Questions about the matrix below. Rows and columns are numbered from 1.
1) What is the top-right entry?
2) What is the entry at row 2, column 1?
3) What is the bottom-left entry?
4) What is the entry just right of the largest entry?
5) What is the entry just right of 24?
6) What is the entry in row 1 and column 3?
7) What is the entry in row 1 and column 1?
8) What is the entry directly above -26?
-28,30,-10,20,4,-10,1,23,11,-22
-12,13,-1,10,-1,-20,-15,12,3,-9
-19,22,-3,16,2,-14,-8,19,7,-14
16,-20,11,-10,-10,-11,-22,-13,-4,20
20,-28,10,-13,-9,2,-14,-17,-10,18
20,-23,10,-14,-6,1,-13,-15,-5,21
25,-30,8,-19,-1,19,10,-20,-9,18
25,-29,4,-19,0,18,6,-22,-11,20
-15,14,0,12,-2,-18,-16,14,5,-9
9,-14,11,-7,-12,-16,-26,-5,-2,12
23,-25,7,-17,-2,11,-4,-17,-6,18
24,-30,4,-22,0,17,8,-18,-6,19
25,-30,8,-18,-4,6,-4,-21,-8,18
26,-27,-1,-23,6,36,30,-20,-10,13
1) -22
2) -12
3) 26
4) 30
5) -30
6) -10
7) -28
8) -16

data =
 0.02   0.02   0.02   0.02   0.03   0.03   0.04   0.04
-0.04  -0.04  -0.01  -0.08   0.03  -0.03   0.16   0.15
-0.01  -0.01   0.01  -0.02   0.03   0.00   0.09   0.08
-0.04   0.02   0.01  -0.17   0.15  -0.17   0.03   0.08
-0.03   0.02   0.01  -0.15   0.14  -0.15   0.03   0.08
 0.02   0.02   0.03   0.02   0.03   0.02   0.03   0.03
Rows and columns are numbered from 1.
What is the entry in the bottom-left corner?
Answer: 0.02
What is the bottom-right entry?
Answer: 0.03
The entry at row 3, column 1 is -0.01
The entry in row 3 and column 3 -> 0.01
The entry at row 2, column 2 is -0.04
The top-left entry -> 0.02
The maximum is 0.16
What is the top-right entry?
Answer: 0.04
What is the entry at row 1, column 3?
Answer: 0.02
What is the entry at row 2, column 1?
Answer: -0.04
The entry at row 3, column 2 is -0.01
What is the entry at row 2, column 3?
Answer: -0.01
What is the entry just left of the largest entry?
Answer: -0.03
What is the entry at row 1, column 2?
Answer: 0.02
The entry just right of the largest entry: 0.15

Questions about the matrix below.
1) What is the 1st entry in reading order?
2) What is the 3rd smallest entry?
3) What is the 3rd largest entry?
4) What is the bottom-left entry?
5) What is the entry in the top-right corner?
6) What is the entry in the bottom-right corner?
7) What is the second entry from the end, reading row by row?
8) What is the entry directly above the largest entry?
[[  1   5   0  -1  26   0]
 [  1  35   1   0  -4   1]
 [  1   5   0   0  34   1]
 [  0  -2   0  -1  24   1]
 [  2   2   0  -1  30   1]
 [  0   3   0   0 -21   0]
 [  0  29   1   0  -3   0]
 [ -1   4   1   1 -29  -2]
 [ -1   3   1   2 -20   0]
 [ -1  -3   1   1 -18   0]
 [  1   4   0   0  33   1]
 [  2 -28  -1   1  -4   1]
 [  0  32   1   0  -2   0]]
1) 1
2) -21
3) 33
4) 0
5) 0
6) 0
7) -2
8) 5

Read these off the array that follows. Rows and columns are numbered from 1.
1) Find the entry in row 1 and column 1.
2) Find the entry directly above 39.
3) Find the entry in the bottom-left corner.
4) Find the entry in row 3 and column 1.
5) Find the entry directly below the smallest entry.
6) Find the entry directly below 276.
7) Find the entry at row 2, column 3.
59,65,722,-715,276
208,33,641,-781,697
-678,-764,32,636,460
737,-466,184,-104,39
1) 59
2) 460
3) 737
4) -678
5) 636
6) 697
7) 641

Questions about the grid below.
1) The top-left entry?
2) The 1st entry on the diagonal from the top-right corner?
3) The entry just right of 1.2?
4) The entry directly below the largest entry?
5) The entry just left of the largest entry?
6) The largest entry in the first column?
7) The entry just left of 8.9?
8) The entry just left of 3.0?
[[-0.1, -11.6, -13.8, 12.1, 16.4, 0.2, 6.0, 0.6, 15.7, -1.1],
 [-1.0, 3.4, 3.0, 1.4, 8.9, 2.5, 4.8, 1.2, 4.9, 1.5],
 [0.7, -4.2, -5.1, 5.9, 7.7, 0.8, 3.3, 1.0, 7.3, 0.1]]
1) -0.1
2) -1.1
3) 4.9
4) 8.9
5) 12.1
6) 0.7
7) 1.4
8) 3.4
